Here is a tiny trained network, its code and every weight. The questions are about switching its units off for an input and a target symbol, where a switched-off unit gives its printed mean instead of its output.

import numpy as np


def w(rows, s, z=0):
    codes = np.array(rows[::2]) - 128.0
    scale = np.full(codes.shape[1], s)
    scale[-1] = z or s
    return codes * scale


def f(y):
    return y / 2 * (1 + np.tanh(0.7978845608 * (y + 0.044715 * y**3)))


def softmax(a):
    e = np.exp(a - a.max(-1, keepdims=True))
    return e / e.sum(-1, keepdims=True)


def log_softmax(a):
    a = a - a.max(-1, keepdims=True)
    return a - np.log(np.exp(a).sum(-1, keepdims=True))


def net(x, mask):
    ids = ['ΛΞβεημπσφ'.index(c) for c in x.split()]
    T = len(ids)
    res = E[ids] + P[:T]
    r = res
    for j in range(3):
        rows = slice(2 * j, 2 * j + 2)
        q, k, v = (r @ M[0][rows].T for M in (Q, K, V))
        z = softmax(np.where(np.tri(T) > 0, q @ k.T / 2**0.5, -1e9)) @ v
        o = O[0][rows]
        res = res + np.where(mask[j], z, o[:, -1]) @ o[:, :-1]
    y = f(res @ A[0][:, :-1].T + A[0][:, -1])
    res = res + np.where(mask[3:7], y, B[0][:, -1]) @ B[0][:, :-1]
    return log_softmax(res[-1] @ U[:, :-1].T + U[:, -1])


Q, K, V, O, A, B = {}, {}, {}, {}, {}, {}
E = w([
[8,94,125,56],'Λ',
[135,98,135,81],'Ξ',
[96,170,146,155],'β',
[89,184,144,160],'ε',
[127,165,162,146],'η',
[145,154,186,134],'μ',
[177,177,114,163],'π',
[156,69,118,181],'σ',
[102,212,76,73],'φ',
],0.017)
P = w([
[60,49,69,84],'0',
[61,116,166,135],'1',
[77,144,210,168],'2',
[109,150,201,167],'3',
[138,174,194,184],'4',
[164,170,192,180],'5',
[202,181,184,168],'6',
[227,175,163,151],'7',
[254,179,157,137],'8',
[239,158,132,141],'9',
[190,144,135,146],'10',
],0.0053)
Q[0] = w([
[164,108,114,113],'h1',
[87,8,127,102],'h1',
[126,159,204,158],'h2',
[112,224,215,146],'h2',
[132,185,223,218],'h3',
[166,123,254,200],'h3',
],0.01)
K[0] = w([
[152,77,117,162],'h1',
[81,81,176,113],'h1',
[225,190,117,105],'h2',
[219,231,130,99],'h2',
[229,143,194,191],'h3',
[248,108,113,182],'h3',
],0.011)
V[0] = w([
[199,104,71,105],'h1',
[151,89,137,141],'h1',
[111,194,86,119],'h2',
[129,91,233,185],'h2',
[1,183,94,164],'h3',
[205,14,30,231],'h3',
],0.0085)
O[0] = w([
[184,171,171,146,2],'h1',
[139,119,141,161,58],'h1',
[160,159,135,173,233],'h2',
[34,102,120,102,122],'h2',
[168,163,1,156,215],'h3',
[60,146,162,199,102],'h3',
],0.009,0.0037)
A[0] = w([
[81,36,121,104,253],'n1',
[120,206,38,2,16],'n2',
[191,65,132,249,162],'n3',
[181,68,80,83,157],'n4',
],0.0084,0.0074)
B[0] = w([
[181,23,98,12,210],'n1',
[3,56,122,244,255],'n2',
[215,33,106,192,207],'n3',
[93,119,253,77,181],'n4',
],0.0053,0.0061)
U = w([
[83,100,111,87,51],'Λ',
[149,45,119,207,60],'Ξ',
[132,137,106,143,37],'β',
[88,190,20,177,182],'ε',
[140,159,124,102,150],'η',
[166,153,175,18,255],'μ',
[118,170,169,128,147],'π',
[12,151,241,163,94],'σ',
[255,210,134,207,160],'φ',
],0.0075,0.0052)

Each question gives the input, a string of symbols that net reads in full, and the target symbol t.
The units are the heads (2 rows each of Q, K, V and O) and the neurons (one row each of A and B). Each row of codes is followed by its name. A weight is (code - 128) times the scale printed after its matrix; where a second scale follows, it is the last column's (O, A, B and U).
mask holds one flag per unit, heads first, then neurons. A switched-off unit (its flag False) gives its mean, the last column of its rows in O or B, instead of its output. The means were averaged over made-up inputs and are rounded, as every weight is.
A unit's drop is (log p(t) with every unit on - log p(t) with that unit switched off) / (log p(t) with every unit on - log p(t) with every unit switched off).
The circuit of an input: a set's keep is (log p(t) with only the set's units on - log p(t) with every unit switched off) / (log p(t) with every unit on - log p(t) with every unit switched off). Starting from all 7 units, units are removed one at a time, each time the one whose removal leaves the highest keep (on an exact tie, the one counted first), for as long as the keep stays at least 0.8.
units of the circuit, in order: the units of the circuit, biggest drop first
k most important neurons: the k neurons with the biggest drops, biggest first
which heads matter: for each layer, one digit per head in row order, 1 if its drop is at least 0.15 and else 0, layers parted by /
drop of u: that unit's drop, to one decimal
input ε ε ε ε φ ε β, target φ: 2 most important neurons -> (n2, n1)
input ε ε Λ, target Λ: which heads matter -> 101
input π σ σ μ μ σ β η, target σ: which heads matter -> 011
input σ ε ε φ σ φ ε, target φ: units of the circuit, in order -> (h2)
input β ε μ η, target μ: units of the circuit, in order -> (h3, n2)
input ε σ ε φ ε ε, target φ: units of the circuit, in order -> (h2, n2)
input β σ σ σ μ β, target σ: which heads matter -> 011
input β ε μ β φ ε μ μ ε, target μ: 2 most important neurons -> (n2, n3)
input ε η Ξ, target μ: which heads matter -> 000
input η Ξ σ η β Ξ, target μ: 2 most important neurons -> (n2, n1)
input ε μ σ φ μ σ ε, target σ: drop of n1 -> 0.1
input ε μ ε η Λ, target Λ: drop of h3 -> 0.3
input ε φ η, target φ: drop of h2 -> 0.7
input ε φ η μ ε μ, target μ: drop of n2 -> 0.3
